Below are the code and all the weights of a small trained network. Each question names an input and a target symbol and asks about switching units off, where a switched-off unit gives its printed mean instead of its output.

import numpy as np


def w(rows, s, z=0):
    codes = np.array(rows[::2]) - 128.0
    scale = np.full(codes.shape[1], s)
    scale[-1] = z or s
    return codes * scale


def softmax(a):
    e = np.exp(a - a.max(-1, keepdims=True))
    return e / e.sum(-1, keepdims=True)


def log_softmax(a):
    a = a - a.max(-1, keepdims=True)
    return a - np.log(np.exp(a).sum(-1, keepdims=True))


def net(x, mask):
    ids = ['ΞΣαγεηλμπτψ'.index(c) for c in x.split()]
    T = len(ids)
    res = E[ids] + P[:T]
    u = 0
    for l in range(3):
        r = res
        for j in range(2):
            rows = slice(2 * j, 2 * j + 2)
            q, k, v = (r @ M[l][rows].T for M in (Q, K, V))
            z = softmax(np.where(np.tri(T) > 0, q @ k.T / 2**0.5, -1e9)) @ v
            o = O[l][rows]
            res = res + np.where(mask[u + j], z, o[:, -1]) @ o[:, :-1]
        u += 2
    return log_softmax(res[-1] @ U[:, :-1].T + U[:, -1])


Q, K, V, O = {}, {}, {}, {}
E = w([
[78,183,147,118,139,182,111,91,249,140,33],'Ξ',
[143,186,112,118,121,129,159,181,115,113,189],'Σ',
[90,164,120,157,122,91,119,135,66,138,107],'α',
[103,90,68,167,180,81,136,145,130,96,159],'γ',
[173,132,146,164,115,26,119,157,137,168,133],'ε',
[104,132,91,98,125,200,110,111,73,80,153],'η',
[154,150,170,80,37,132,76,134,82,138,134],'λ',
[158,68,103,109,119,136,129,134,102,158,146],'μ',
[138,116,161,117,134,131,158,105,103,62,155],'π',
[117,150,57,121,92,69,77,156,100,183,161],'τ',
[154,163,118,120,151,117,89,101,121,84,195],'ψ',
],0.02)
P = w([
[150,99,139,164,137,141,111,106,107,118,104],'0',
[71,125,165,135,116,121,130,197,127,169,175],'1',
[128,127,159,54,180,39,105,162,146,83,131],'2',
[191,119,54,140,98,93,128,5,156,70,53],'3',
[76,87,129,239,68,212,153,113,85,158,184],'4',
[50,106,201,104,193,115,134,226,86,167,231],'5',
[178,134,76,66,150,69,98,119,188,41,68],'6',
[145,108,43,193,68,183,152,44,165,116,96],'7',
],0.012)
Q[0] = w([
[140,87,170,91,147,127,161,101,105,68,105],'0.h1',
[129,146,110,185,171,73,2,119,126,164,136],'0.h1',
[182,150,69,254,41,166,218,43,63,156,176],'0.h2',
[164,153,67,101,101,123,172,57,188,108,24],'0.h2',
],0.0094)
K[0] = w([
[109,109,182,143,128,149,156,79,138,136,106],'0.h1',
[210,142,68,114,155,56,129,74,68,97,185],'0.h1',
[2,134,230,22,250,140,35,170,244,169,79],'0.h2',
[29,102,234,210,128,203,157,156,141,240,236],'0.h2',
],0.0072)
V[0] = w([
[87,182,115,148,158,116,99,141,147,102,109],'0.h1',
[130,63,166,162,66,104,158,150,45,84,198],'0.h1',
[184,198,149,218,132,56,94,144,219,169,168],'0.h2',
[158,112,220,177,112,113,254,174,157,82,97],'0.h2',
],0.0064)
O[0] = w([
[99,112,184,160,163,181,149,112,117,107,74,145],'0.h1',
[108,145,79,109,161,140,20,64,131,168,126,254],'0.h1',
[149,156,142,164,188,161,2,177,157,154,119,144],'0.h2',
[134,205,78,107,226,117,162,30,81,226,169,89],'0.h2',
],0.0091,0.004)
Q[1] = w([
[149,142,91,250,67,197,157,76,138,122,95],'1.h1',
[204,147,80,116,137,93,128,107,138,93,68],'1.h1',
[109,130,150,41,186,91,112,150,143,122,117],'1.h2',
[188,165,52,106,107,99,133,59,149,126,36],'1.h2',
],0.012)
K[1] = w([
[49,102,199,30,183,79,107,184,121,149,174],'1.h1',
[52,122,154,199,103,184,162,137,155,183,177],'1.h1',
[171,136,67,201,92,170,121,77,133,126,100],'1.h2',
[106,105,151,186,89,133,123,148,53,145,255],'1.h2',
],0.0093)
V[1] = w([
[82,222,123,100,170,169,135,128,149,9,166],'1.h1',
[78,161,82,110,97,173,155,215,98,187,117],'1.h1',
[11,100,51,215,212,86,145,146,118,73,92],'1.h2',
[59,220,194,153,73,74,83,115,2,124,56],'1.h2',
],0.0072)
O[1] = w([
[133,129,110,27,170,134,143,174,92,131,10,253],'1.h1',
[58,105,210,137,160,152,91,170,38,131,165,112],'1.h1',
[254,99,177,156,97,132,160,123,134,166,125,176],'1.h2',
[126,22,155,5,189,157,137,85,206,150,209,150],'1.h2',
],0.0099,0.0037)
Q[2] = w([
[194,101,96,137,186,190,142,225,21,2,148],'2.h1',
[61,178,109,50,112,108,171,112,153,134,40],'2.h1',
[131,154,126,184,169,163,112,180,124,118,112],'2.h2',
[91,172,216,180,159,133,168,97,129,149,200],'2.h2',
],0.0057)
K[2] = w([
[61,147,132,160,161,201,155,117,238,137,51],'2.h1',
[177,203,128,60,130,205,143,136,85,47,208],'2.h1',
[124,190,125,143,164,106,153,176,157,104,138],'2.h2',
[212,130,69,105,108,70,51,145,2,101,184],'2.h2',
],0.0056)
V[2] = w([
[72,209,252,113,91,141,128,51,210,143,71],'2.h1',
[184,161,44,84,142,250,80,147,101,36,173],'2.h1',
[116,94,79,156,210,100,138,171,165,151,113],'2.h2',
[206,57,20,109,104,81,110,172,1,113,217],'2.h2',
],0.0042)
O[2] = w([
[109,143,1,49,175,183,159,178,181,125,151,41],'2.h1',
[57,84,174,122,122,99,134,106,120,162,59,254],'2.h1',
[171,148,143,169,140,159,105,89,122,114,95,140],'2.h2',
[93,178,167,32,153,126,142,83,148,109,56,234],'2.h2',
],0.0095,0.004)
U = w([
[129,142,110,127,100,155,89,136,255,97,38,187],'Ξ',
[144,167,67,107,124,107,188,75,158,154,126,174],'Σ',
[122,142,187,137,200,135,100,139,46,155,120,199],'α',
[73,92,89,138,134,108,120,110,170,117,144,41],'γ',
[202,138,179,159,113,122,139,117,120,136,123,120],'ε',
[131,112,133,149,125,162,130,127,140,98,125,93],'η',
[137,95,188,145,83,153,69,162,135,85,143,4],'λ',
[162,73,150,123,127,142,141,113,132,148,169,140],'μ',
[121,92,163,112,96,118,196,132,113,88,116,86],'π',
[103,139,115,172,61,90,126,98,103,102,163,173],'τ',
[157,159,105,136,135,150,75,98,172,122,151,93],'ψ',
],0.0082,0.0037)

Each question gives the input, a string of symbols that net reads in full, and the target symbol t.
The units are the heads (2 rows each of Q, K, V and O). Each row of codes is followed by its name. A weight is (code - 128) times the scale printed after its matrix; where a second scale follows, it is the last column's (O and U).
mask holds one flag per head, layer by layer. A switched-off head (its flag False) gives its mean, the last column of its rows in O, instead of its output. The means were averaged over made-up inputs and are rounded, as every weight is.
A unit's drop is (log p(t) with every unit on - log p(t) with that unit switched off) / (log p(t) with every unit on - log p(t) with every unit switched off).
The circuit of an input: a set's keep is (log p(t) with only the set's units on - log p(t) with every unit switched off) / (log p(t) with every unit on - log p(t) with every unit switched off). Starting from all 6 units, units are removed one at a time, each time the one whose removal leaves the highest keep (on an exact tie, the one counted first), for as long as the keep stays at least 0.8.
units of the circuit, in order: the units of the circuit, biggest drop first
most important unit: the unit with the biggest drop
heads that matter: for each layer, one digit per head in row order, 1 if its drop is at least 0.15 and else 0, layers parted by /
input Ξ ε ψ, target ψ: units of the circuit, in order : 2.h1, 2.h2, 0.h2
input α μ ψ λ Σ γ Σ, target α: heads that matter : 00 / 10 / 00
input π Σ Σ, target Σ: units of the circuit, in order : 0.h2, 1.h1
input μ μ τ π τ π, target Σ: most important unit : 1.h1
input α ψ ψ ψ μ α Σ η, target μ: heads that matter : 00 / 01 / 00
input η ψ μ μ μ γ, target τ: units of the circuit, in order : 1.h1, 1.h2
input Σ Σ μ Σ λ, target τ: heads that matter : 00 / 11 / 00
input η Σ Ξ μ, target μ: heads that matter : 10 / 00 / 11
input τ γ τ μ ψ, target λ: heads that matter : 01 / 00 / 00
input α γ Σ Ξ π ε, target ε: heads that matter : 00 / 11 / 01
input ψ μ ψ ψ ψ μ, target Ξ: units of the circuit, in order : 1.h1, 0.h2
input μ Σ ψ π ψ η, target Σ: units of the circuit, in order : 1.h1, 0.h2
input π τ Σ μ λ, target α: heads that matter : 01 / 10 / 00
input α η π, target μ: units of the circuit, in order : 1.h2
input Σ μ π Σ λ, target Σ: units of the circuit, in order : 0.h2, 1.h1
input λ ε π Σ ψ π π Σ, target Σ: heads that matter : 01 / 00 / 00
input Σ Σ Σ Σ μ ε ε τ, target ψ: heads that matter : 01 / 10 / 10
input μ ψ η, target τ: heads that matter : 00 / 11 / 00
input Σ μ ψ ε γ Σ λ, target ε: heads that matter : 00 / 01 / 00
input ε γ μ, target ψ: heads that matter : 01 / 10 / 00
input Σ μ π γ γ, target Σ: units of the circuit, in order : 1.h1, 0.h2
input π Σ Σ ψ π λ, target Ξ: units of the circuit, in order : 1.h1
input η ψ Σ ψ, target Ξ: units of the circuit, in order : 0.h2, 1.h1
